Here is a tiny trained network, its code and every weight. The questions are about switching its units off for an input and a class, where a switched-off unit gives its printed mean instead of its output.

import numpy as np


def w(rows, s, z=0):
    codes = np.array(rows[::2]) - 128.0
    scale = np.full(codes.shape[1], s)
    scale[-1] = z or s
    return codes * scale


def norm(h):
    return h / np.sqrt((h * h).mean(-1, keepdims=True) + 1e-5)


def f(y):
    return y / 2 * (1 + np.tanh(0.7978845608 * (y + 0.044715 * y**3)))


def log_softmax(a):
    a = a - a.max(-1, keepdims=True)
    return a - np.log(np.exp(a).sum(-1, keepdims=True))


def net(x, mask):
    res = np.array(x, float).reshape(1, 7) / 4 @ E
    u = 0
    for l in range(2):
        y = f(norm(res) @ A[l][:, :-1].T + A[l][:, -1])
        res = res + np.where(mask[u : u + 11], y, B[l][:, -1]) @ B[l][:, :-1]
        u += 11
    return log_softmax(norm(res)[-1] @ U[:, :-1].T + U[:, -1])


A, B = {}, {}
E = w([
[126,113,45,145,206,43,74],'x0',
[39,201,48,161,112,205,139],'x1',
[37,4,6,13,130,122,43],'x2',
[121,155,78,176,54,13,120],'x3',
[141,131,136,89,205,12,239],'x4',
[138,202,101,101,129,117,78],'x5',
[112,122,208,37,32,95,90],'x6',
],0.0039)
A[0] = w([
[117,223,121,201,93,175,81,64],'0.n0',
[158,105,170,128,127,109,126,2],'0.n1',
[136,202,83,198,189,63,155,203],'0.n2',
[76,176,122,91,133,119,1,175],'0.n3',
[135,65,90,19,139,129,78,140],'0.n4',
[119,90,47,136,166,143,88,139],'0.n5',
[85,83,87,139,89,70,112,70],'0.n6',
[191,72,156,138,202,187,153,26],'0.n7',
[152,147,177,144,151,65,166,149],'0.n8',
[147,130,181,186,96,130,181,89],'0.n9',
[34,155,81,143,142,154,72,48],'0.n10',
],0.0076,0.0027)
B[0] = w([
[153,68,140,119,56,168,134,203],'0.n0',
[115,165,115,101,132,113,100,120],'0.n1',
[255,59,50,88,142,37,138,255],'0.n2',
[151,116,106,23,159,125,189,212],'0.n3',
[218,129,79,219,154,95,181,223],'0.n4',
[142,92,84,191,61,64,119,195],'0.n5',
[20,153,164,159,55,126,178,167],'0.n6',
[35,111,134,26,89,130,187,162],'0.n7',
[113,71,108,153,158,68,114,201],'0.n8',
[182,112,130,135,196,144,79,180],'0.n9',
[135,161,168,103,194,38,114,170],'0.n10',
],0.0063,0.0048)
A[1] = w([
[96,125,1,94,136,166,85,130],'1.n0',
[138,80,101,145,104,116,113,117],'1.n1',
[163,156,150,113,170,72,119,162],'1.n2',
[102,127,124,110,208,190,176,57],'1.n3',
[82,55,122,127,105,143,89,254],'1.n4',
[158,132,179,149,148,101,71,19],'1.n5',
[128,140,160,123,108,134,151,152],'1.n6',
[151,188,205,117,143,78,150,134],'1.n7',
[139,125,71,163,186,82,135,178],'1.n8',
[142,143,124,125,102,122,131,63],'1.n9',
[163,141,103,111,90,99,57,133],'1.n10',
],0.0098,0.002)
B[1] = w([
[144,94,135,108,208,3,124,183],'1.n0',
[126,155,153,173,210,126,177,180],'1.n1',
[98,103,109,96,120,64,124,195],'1.n2',
[199,144,168,16,86,165,183,140],'1.n3',
[122,167,62,131,193,87,187,161],'1.n4',
[70,205,168,144,167,125,62,137],'1.n5',
[120,137,93,103,187,130,120,135],'1.n6',
[97,103,53,132,143,52,78,161],'1.n7',
[221,99,81,118,122,102,184,255],'1.n8',
[114,124,140,94,134,147,135,129],'1.n9',
[131,96,192,113,188,157,186,174],'1.n10',
],0.0065,0.007)
U = w([
[91,149,191,145,143,83,33,57],'0',
[137,139,166,70,111,246,155,148],'1',
[187,84,91,106,169,41,170,241],'2',
[77,125,71,233,139,150,141,6],'3',
[7,161,92,113,80,123,131,2],'4',
[178,143,150,250,107,226,67,80],'5',
],0.014,0.0038)

Each question gives the input, the list of numbers given to net, and the class t.
The units are the neurons (one row each of A and B). Each row of codes is followed by its name. A weight is (code - 128) times the scale printed after its matrix; where a second scale follows, it is the last column's (A, B and U).
mask holds one flag per neuron, layer by layer. A switched-off neuron (its flag False) gives its mean, the last column of its row in B, instead of its output. The means were averaged over made-up inputs and are rounded, as every weight is.
A unit's drop is (log p(t) with every unit on - log p(t) with that unit switched off) / (log p(t) with every unit on - log p(t) with every unit switched off).
The circuit of an input: a set's keep is (log p(t) with only the set's units on - log p(t) with every unit switched off) / (log p(t) with every unit on - log p(t) with every unit switched off). Starting from the 12 units with the biggest drops (on a tie, the unit counted first), units are removed one at a time, each time the one whose removal leaves the highest keep (on an exact tie, the one counted first), for as long as the keep stays at least 0.8.
circuit, biggest first: the units of the circuit, biggest drop first
unit that matters most: the unit with the biggest drop
top k neurons: the k neurons with the biggest drops, biggest first
top k neurons in layer l: the k neurons of layer l with the biggest drops, biggest first
drop of u: that unit's drop, to one decimal
input [-5,-3,-2,3,3,-3,1], class 0: top neuron in layer 1 -> (1.n5)
input [-7,1,2,2,4,5,5], class 4: circuit, biggest first -> (0.n2; 1.n8; 1.n0)
input [-7,1,3,3,-7,-8,-4], class 3: top 2 neurons -> (1.n4; 0.n2)
input [4,4,0,4,-6,-7,6], class 4: top 3 neurons -> (0.n6; 0.n2; 1.n8)
input [6,-5,-8,-2,-1,5,8], class 0: circuit, biggest first -> (1.n5; 0.n4; 1.n8)
input [-4,3,3,-7,0,-4,-2], class 1: circuit, biggest first -> (0.n2; 1.n3)
input [-7,-5,-3,7,7,1,7], class 0: top 3 neurons in layer 0 -> (0.n2; 0.n4; 0.n3)
input [0,3,-5,2,-3,6,-3], class 5: top 2 neurons -> (0.n0; 1.n0)
input [-8,8,-6,5,4,-5,2], class 5: top 2 neurons in layer 1 -> (1.n8; 1.n0)
input [-8,4,4,0,6,-6,2], class 1: top 2 neurons in layer 0 -> (0.n2; 0.n5)
input [-7,-8,-3,6,-6,4,0], class 5: top 2 neurons in layer 1 -> (1.n0; 1.n2)
input [-8,1,5,-2,-5,-3,7], class 1: top 2 neurons in layer 0 -> (0.n2; 0.n8)
input [-5,0,-2,2,2,5,3], class 0: top 2 neurons in layer 1 -> (1.n8; 1.n5)
input [7,1,-8,1,-6,-2,4], class 5: unit that matters most -> 0.n0
input [-5,2,-1,7,1,8,5], class 4: top 2 neurons in layer 0 -> (0.n2; 0.n4)
input [4,-8,-7,-1,1,3,7], class 0: drop of 1.n5 -> 0.4
input [-5,0,-2,1,-4,5,-4], class 5: drop of 0.n7 -> 0.1
input [-3,-6,-8,-2,-1,0,2], class 0: drop of 0.n2 -> 0.1
